Here is a tiny trained network, its code and every weight. The questions are about switching its units off for an input and a class, where a switched-off unit gives its printed mean instead of its output.

import numpy as np


def w(rows, s, z=0):
    codes = np.array(rows[::2]) - 128.0
    scale = np.full(codes.shape[1], s)
    scale[-1] = z or s
    return codes * scale


def norm(h):
    return h / np.sqrt((h * h).mean(-1, keepdims=True) + 1e-5)


def f(y):
    return np.maximum(y, 0)


def log_softmax(a):
    a = a - a.max(-1, keepdims=True)
    return a - np.log(np.exp(a).sum(-1, keepdims=True))


def net(x, mask):
    res = np.array(x, float).reshape(1, 5) / 4 @ E
    u = 0
    for l in range(4):
        y = f(norm(res) @ A[l][:, :-1].T + A[l][:, -1])
        res = res + np.where(mask[u : u + 12], y, B[l][:, -1]) @ B[l][:, :-1]
        u += 12
    return log_softmax(norm(res)[-1] @ U[:, :-1].T + U[:, -1])


A, B = {}, {}
E = w([
[100,170,154,184,85,227,153,207,98,126,115,158],'x0',
[127,135,128,131,126,127,127,127,129,132,125,129],'x1',
[145,115,2,90,75,151,129,122,92,107,82,108],'x2',
[11,101,164,97,109,169,48,65,76,90,137,162],'x3',
[128,128,130,124,128,128,127,130,129,127,124,128],'x4',
],0.0084)
A[0] = w([
[94,136,131,112,125,168,112,118,137,126,113,131,8],'L0N0',
[184,131,104,139,139,137,170,194,160,122,143,114,96],'L0N1',
[130,136,7,98,93,155,118,125,104,122,123,121,154],'L0N2',
[152,136,119,135,132,141,144,156,133,122,153,129,80],'L0N3',
[137,156,118,121,125,121,114,113,133,124,125,139,132],'L0N4',
[135,134,72,105,115,110,121,98,118,125,124,124,73],'L0N5',
[136,119,61,111,108,163,126,136,109,115,140,123,5],'L0N6',
[88,107,129,97,143,138,108,77,124,105,151,120,72],'L0N7',
[148,113,137,100,141,30,115,60,132,121,135,125,193],'L0N8',
[137,116,77,98,135,54,117,58,134,125,120,123,126],'L0N9',
[191,120,101,115,145,60,159,136,157,124,131,117,133],'L0N10',
[117,130,108,131,135,98,120,59,129,124,152,127,70],'L0N11',
],0.013,0.0028)
B[0] = w([
[167,137,148,186,123,167,88,110,121,138,195,124,163],'L0N0',
[158,96,193,86,76,62,103,164,122,144,52,113,219],'L0N1',
[123,8,44,169,168,178,175,134,114,96,46,160,243],'L0N2',
[144,147,116,140,161,97,152,111,97,149,115,229,158],'L0N3',
[124,120,131,129,109,114,114,123,149,110,123,100,140],'L0N4',
[187,112,136,120,80,109,121,137,72,124,193,125,187],'L0N5',
[69,242,208,104,168,131,100,131,191,184,107,89,179],'L0N6',
[129,128,147,78,150,80,73,141,97,119,62,145,204],'L0N7',
[84,191,57,125,125,171,112,142,141,150,29,132,245],'L0N8',
[171,43,228,142,108,98,120,137,139,104,215,135,238],'L0N9',
[118,170,59,150,183,205,159,119,147,114,217,78,233],'L0N10',
[86,131,174,113,146,82,178,92,155,166,79,165,181],'L0N11',
],0.013,0.012)
A[1] = w([
[162,154,150,90,64,64,146,127,130,150,173,176,5],'L1N0',
[8,126,129,125,112,220,92,56,86,91,167,148,134],'L1N1',
[171,148,201,124,93,88,137,139,57,129,230,146,106],'L1N2',
[86,192,103,140,69,151,153,130,202,131,185,101,91],'L1N3',
[178,144,168,116,46,96,76,150,90,108,201,102,132],'L1N4',
[190,41,133,94,132,59,115,88,65,96,188,80,84],'L1N5',
[66,178,115,76,63,95,136,98,142,128,92,127,76],'L1N6',
[120,238,65,151,147,169,133,117,166,159,147,59,39],'L1N7',
[138,228,149,37,110,89,51,104,157,135,183,59,104],'L1N8',
[132,159,60,129,129,175,109,115,52,72,146,118,114],'L1N9',
[164,134,78,149,137,197,189,96,98,100,230,134,120],'L1N10',
[99,146,70,154,173,173,153,110,174,118,178,103,137],'L1N11',
],0.011,0.0024)
B[1] = w([
[209,148,205,214,113,166,48,178,78,178,153,154,157],'L1N0',
[76,92,140,94,125,205,79,115,139,118,196,106,254],'L1N1',
[144,102,85,150,152,54,206,47,28,61,144,77,190],'L1N2',
[218,154,99,71,157,119,137,88,85,116,131,194,174],'L1N3',
[131,126,175,134,152,93,212,98,59,128,197,109,171],'L1N4',
[125,33,150,150,117,91,161,111,179,75,147,206,185],'L1N5',
[88,106,153,250,174,100,125,143,152,133,118,115,164],'L1N6',
[148,93,136,48,116,170,164,93,136,82,174,231,217],'L1N7',
[65,243,144,82,228,116,134,128,135,177,132,165,182],'L1N8',
[93,163,139,162,148,164,142,112,175,151,122,131,164],'L1N9',
[73,167,178,169,127,81,44,162,188,154,151,37,196],'L1N10',
[192,128,156,117,129,176,134,204,129,112,164,107,222],'L1N11',
],0.013,0.0074)
A[2] = w([
[147,171,189,97,86,111,116,140,77,192,210,57,85],'L2N0',
[182,208,86,116,147,150,92,200,154,140,120,88,45],'L2N1',
[154,112,128,127,126,106,100,174,61,155,166,104,98],'L2N2',
[68,203,90,152,113,84,53,156,144,166,68,85,4],'L2N3',
[168,111,92,187,57,137,130,180,212,135,198,57,18],'L2N4',
[153,117,108,65,57,91,125,207,156,203,23,119,19],'L2N5',
[246,113,125,137,106,74,167,156,119,132,149,68,69],'L2N6',
[152,169,122,212,126,131,236,149,181,137,141,175,154],'L2N7',
[124,83,86,81,30,57,178,82,117,130,113,159,32],'L2N8',
[129,170,178,123,123,14,139,117,106,122,82,128,71],'L2N9',
[173,190,62,156,107,81,203,88,26,150,17,108,84],'L2N10',
[89,137,110,145,131,126,101,161,156,163,126,66,11],'L2N11',
],0.012,0.0015)
B[2] = w([
[126,142,89,170,92,64,211,108,54,116,131,216,230],'L2N0',
[103,91,80,62,135,161,121,82,112,138,50,183,185],'L2N1',
[110,130,158,143,124,127,122,144,105,101,190,116,188],'L2N2',
[91,119,141,137,196,77,128,122,152,176,100,131,173],'L2N3',
[111,75,133,167,200,76,156,108,160,143,101,24,216],'L2N4',
[62,129,94,33,146,101,149,60,110,112,141,61,196],'L2N5',
[104,118,171,244,130,167,84,148,180,115,131,150,255],'L2N6',
[160,118,144,66,116,111,105,194,137,136,202,90,218],'L2N7',
[124,110,110,125,73,145,69,136,107,117,147,197,163],'L2N8',
[125,146,138,188,152,194,144,153,184,168,172,139,227],'L2N9',
[159,148,196,96,30,103,152,254,106,196,106,143,216],'L2N10',
[165,135,144,145,108,115,120,124,144,141,135,186,161],'L2N11',
],0.015,0.0075)
A[3] = w([
[129,151,109,25,55,93,118,164,102,153,38,63,5],'L3N0',
[86,87,61,136,111,152,158,146,110,111,125,119,112],'L3N1',
[150,201,68,218,104,254,41,120,140,132,99,96,150],'L3N2',
[189,114,138,135,94,177,149,95,145,91,159,139,127],'L3N3',
[208,183,84,30,133,151,138,97,103,95,166,170,58],'L3N4',
[93,146,83,114,137,84,173,51,32,62,164,81,51],'L3N5',
[158,177,125,146,139,158,158,146,165,180,122,116,123],'L3N6',
[156,85,127,112,51,66,118,57,101,101,94,216,104],'L3N7',
[124,217,142,176,143,96,88,108,165,180,104,126,149],'L3N8',
[93,130,118,33,121,164,139,108,81,137,109,145,80],'L3N9',
[114,89,179,182,88,114,96,114,127,130,114,83,88],'L3N10',
[89,172,127,146,127,138,127,58,126,156,136,144,83],'L3N11',
],0.016,0.0022)
B[3] = w([
[125,61,209,3,90,196,162,102,101,137,22,64,187],'L3N0',
[118,226,181,118,110,98,94,107,143,160,186,116,210],'L3N1',
[107,160,51,169,63,195,83,127,141,189,126,109,179],'L3N2',
[100,157,121,118,147,80,103,140,108,131,90,102,194],'L3N3',
[193,179,71,63,187,164,141,69,97,135,174,179,254],'L3N4',
[67,140,151,152,142,157,194,61,67,23,154,44,229],'L3N5',
[171,111,102,102,69,131,112,112,91,84,104,146,193],'L3N6',
[116,87,97,133,79,153,102,104,137,64,92,192,228],'L3N7',
[108,166,136,108,154,71,84,114,77,157,131,146,198],'L3N8',
[173,135,113,174,114,96,178,172,153,152,149,94,250],'L3N9',
[193,182,57,91,128,96,143,144,146,95,139,142,229],'L3N10',
[133,121,118,159,123,80,161,107,128,138,48,91,193],'L3N11',
],0.018,0.0085)
U = w([
[224,201,63,17,194,160,156,108,121,131,198,185,237],'0',
[188,189,206,195,52,73,168,243,63,156,187,174,2],'1',
[181,59,97,163,191,89,138,177,241,88,178,21,87],'2',
[131,100,181,2,59,164,172,161,115,172,45,49,192],'3',
[42,192,159,129,204,23,64,99,112,202,67,166,181],'4',
[50,163,144,175,116,125,194,43,29,20,188,59,68],'5',
[102,38,83,107,66,118,63,90,153,30,87,234,69],'6',
[70,191,52,168,53,235,50,128,153,203,142,79,144],'7',
],0.0098,0.00098)

Each question gives the input, the list of numbers given to net, and the class t.
The units are the neurons (one row each of A and B). Each row of codes is followed by its name. A weight is (code - 128) times the scale printed after its matrix; where a second scale follows, it is the last column's (A, B and U).
mask holds one flag per neuron, layer by layer. A switched-off neuron (its flag False) gives its mean, the last column of its row in B, instead of its output. The means were averaged over made-up inputs and are rounded, as every weight is.
A unit's drop is (log p(t) with every unit on - log p(t) with that unit switched off) / (log p(t) with every unit on - log p(t) with every unit switched off).
most important unit: the unit with the biggest drop
top k neurons: the k neurons with the biggest drops, biggest first
top k neurons in layer l: the k neurons of layer l with the biggest drops, biggest first
drop of u: that unit's drop, to one decimal
input [8,-5,1,8,-6], class 7: most important unit	L0N9
input [-5,-1,7,-3,-6], class 2: top 2 neurons	[L0N10 L0N9]
input [-3,-4,6,0,-2], class 2: top 4 neurons in layer 0	[L0N9 L0N1 L0N2 L0N10]
input [1,-1,-4,-3,-6], class 1: top 3 neurons	[L0N8 L0N2 L0N1]
input [6,-6,1,-5,2], class 3: top 3 neurons	[L0N9 L0N5 L2N5]
input [-7,-6,0,5,-7], class 4: top 2 neurons	[L0N2 L0N8]
input [2,-4,-2,-6,-4], class 1: top 2 neurons	[L0N8 L0N2]
input [-2,-5,2,2,6], class 6: top 2 neurons	[L0N9 L0N5]
input [-2,-4,-3,1,-6], class 4: top 2 neurons	[L0N2 L1N6]
input [-2,6,6,-4,5], class 2: top 2 neurons	[L0N10 L0N2]
input [0,0,6,7,-3], class 6: top 3 neurons in layer 0	[L0N8 L0N10 L0N2]
input [-3,-6,3,0,-2], class 2: top 3 neurons	[L0N10 L0N9 L0N1]
input [-8,3,3,1,-5], class 6: top 2 neurons	[L0N9 L0N11]
input [-8,-3,-3,3,0], class 4: most important unit	L0N8
input [1,2,-1,-1,5], class 1: top 2 neurons	[L0N2 L0N8]
input [-5,-3,8,-2,4], class 2: top 2 neurons	[L0N9 L0N10]
input [-2,-1,4,0,6], class 2: top 3 neurons	[L0N9 L0N2 L0N1]
input [-1,5,6,2,-4], class 6: top 2 neurons in layer 0	[L0N2 L0N10]
input [1,-7,3,6,-3], class 7: top 2 neurons	[L0N9 L0N1]
input [-2,-1,-8,2,0], class 4: most important unit	L0N10
input [-8,-1,4,-4,7], class 2: drop of L2N6	0.0
input [-8,2,3,-5,8], class 2: drop of L0N9	1.6
input [-2,5,3,4,3], class 6: drop of L0N9	1.2
input [-4,7,4,4,-1], class 6: drop of L0N9	1.7
input [-4,8,0,1,-4], class 4: top 2 neurons in layer 0	[L0N2 L0N8]
